Here is a tiny trained network, its code and every weight. The questions are about switching its units off for an input and a class, where a switched-off unit gives its printed mean instead of its output.

import numpy as np


def w(rows, s, z=0):
    codes = np.array(rows[::2]) - 128.0
    scale = np.full(codes.shape[1], s)
    scale[-1] = z or s
    return codes * scale


def f(y):
    return np.maximum(y, 0)


def log_softmax(a):
    a = a - a.max(-1, keepdims=True)
    return a - np.log(np.exp(a).sum(-1, keepdims=True))


def net(x, mask):
    res = np.array(x, float).reshape(1, 8) / 4 @ E
    y = f(res @ A[0][:, :-1].T + A[0][:, -1])
    res = res + np.where(mask, y, B[0][:, -1]) @ B[0][:, :-1]
    return log_softmax(res[-1] @ U[:, :-1].T + U[:, -1])


A, B = {}, {}
E = w([
[173,70,146,74,98,75,75,82],'x0',
[177,87,85,149,227,160,154,73],'x1',
[41,102,201,218,181,153,122,92],'x2',
[223,232,173,99,96,158,148,79],'x3',
[153,116,55,145,103,127,137,143],'x4',
[119,144,112,175,119,135,26,210],'x5',
[74,253,139,69,164,110,114,57],'x6',
[29,93,81,71,135,242,179,123],'x7',
],0.0065)
A[0] = w([
[145,83,182,89,112,39,127,73,12],'n1',
[121,151,79,186,175,214,137,177,178],'n2',
[70,64,127,180,151,66,124,191,44],'n3',
[136,125,149,164,243,162,233,41,230],'n4',
[119,131,135,154,227,147,228,59,123],'n5',
[95,159,120,83,175,142,186,34,104],'n6',
[198,135,88,127,98,88,184,99,132],'n7',
[220,19,40,108,156,107,95,140,164],'n8',
[106,177,29,90,114,165,180,238,35],'n9',
[217,231,162,189,133,41,60,105,199],'n10',
[71,219,196,146,161,150,56,99,246],'n11',
[208,254,146,15,92,176,174,30,190],'n12',
[129,186,126,93,176,84,58,167,194],'n13',
[188,219,153,58,113,164,173,75,225],'n14',
[77,156,176,134,195,111,40,117,183],'n15',
[115,130,114,122,36,116,53,149,62],'n16',
[116,146,92,168,168,228,111,189,57],'n17',
[183,76,191,206,76,137,153,177,176],'n18',
[171,121,195,133,46,108,108,225,145],'n19',
[203,41,68,88,147,147,96,159,37],'n20',
[57,40,78,76,139,224,148,133,155],'n21',
],0.0062,0.0014)
B[0] = w([
[102,61,142,191,174,156,91,126,168],'n1',
[107,77,132,170,186,170,90,111,180],'n2',
[128,176,69,65,100,135,174,106,175],'n3',
[48,120,114,166,211,195,156,67,219],'n4',
[48,131,114,137,195,200,168,64,199],'n5',
[76,153,84,105,165,189,168,100,200],'n6',
[175,148,161,98,89,98,91,166,176],'n7',
[167,100,170,136,106,66,28,183,202],'n8',
[107,44,178,194,181,160,83,139,181],'n9',
[197,104,137,119,65,32,7,194,226],'n10',
[199,96,164,132,89,58,64,183,203],'n11',
[141,254,52,4,110,140,209,118,255],'n12',
[157,140,130,82,89,97,144,159,173],'n13',
[145,210,59,40,98,130,169,109,219],'n14',
[182,119,162,125,97,83,76,193,181],'n15',
[85,134,110,137,142,153,164,80,168],'n16',
[106,81,158,180,176,131,86,115,170],'n17',
[44,115,116,150,198,178,163,68,185],'n18',
[64,148,85,119,154,185,177,70,193],'n19',
[159,108,146,133,97,87,68,154,177],'n20',
[182,129,130,126,72,61,62,155,209],'n21',
],0.0087,0.0083)
U = w([
[214,173,133,60,47,31,79,192,3],'0',
[65,197,89,85,168,222,244,71,148],'1',
[132,69,172,223,172,134,62,137,242],'2',
],0.011,0.0016)

Each question gives the input, the list of numbers given to net, and the class t.
The units are the neurons (one row each of A and B). Each row of codes is followed by its name. A weight is (code - 128) times the scale printed after its matrix; where a second scale follows, it is the last column's (A, B and U).
mask holds one flag per neuron, in row order. A switched-off neuron (its flag False) gives its mean, the last column of its row in B, instead of its output. The means were averaged over made-up inputs and are rounded, as every weight is.
A unit's drop is (log p(t) with every unit on - log p(t) with that unit switched off) / (log p(t) with every unit on - log p(t) with every unit switched off).
unit that matters most: the unit with the biggest drop
k most important neurons: the k neurons with the biggest drops, biggest first
drop of u: that unit's drop, to one decimal
input [8,2,3,7,-3,7,8,8], class 0: unit that matters most : n11
input [0,-5,1,5,-6,6,-5,4], class 1: 2 most important neurons : (n10 n19)
input [-6,-4,4,-2,-8,7,5,3], class 2: 3 most important neurons : (n12 n17 n14)
input [-8,7,2,7,-7,-1,8,-8], class 0: 2 most important neurons : (n10 n11)
input [7,-7,-7,8,-4,-4,-6,2], class 1: 2 most important neurons : (n19 n12)
input [6,-7,2,2,2,7,-7,-5], class 2: 4 most important neurons : (n18 n12 n19 n14)
input [5,-5,-2,0,-7,-5,-5,8], class 0: 2 most important neurons : (n21 n4)
input [-2,2,5,-1,0,3,5,1], class 2: 2 most important neurons : (n12 n11)
input [-6,-1,-2,-6,5,3,0,-3], class 2: drop of n12 : 0.2
input [-6,4,6,6,-5,6,7,-2], class 0: drop of n11 : 0.6
input [8,8,-1,3,0,-6,5,-5], class 1: drop of n12 : 0.2
input [-1,-7,5,7,1,-2,-5,0], class 1: drop of n2 : 0.0
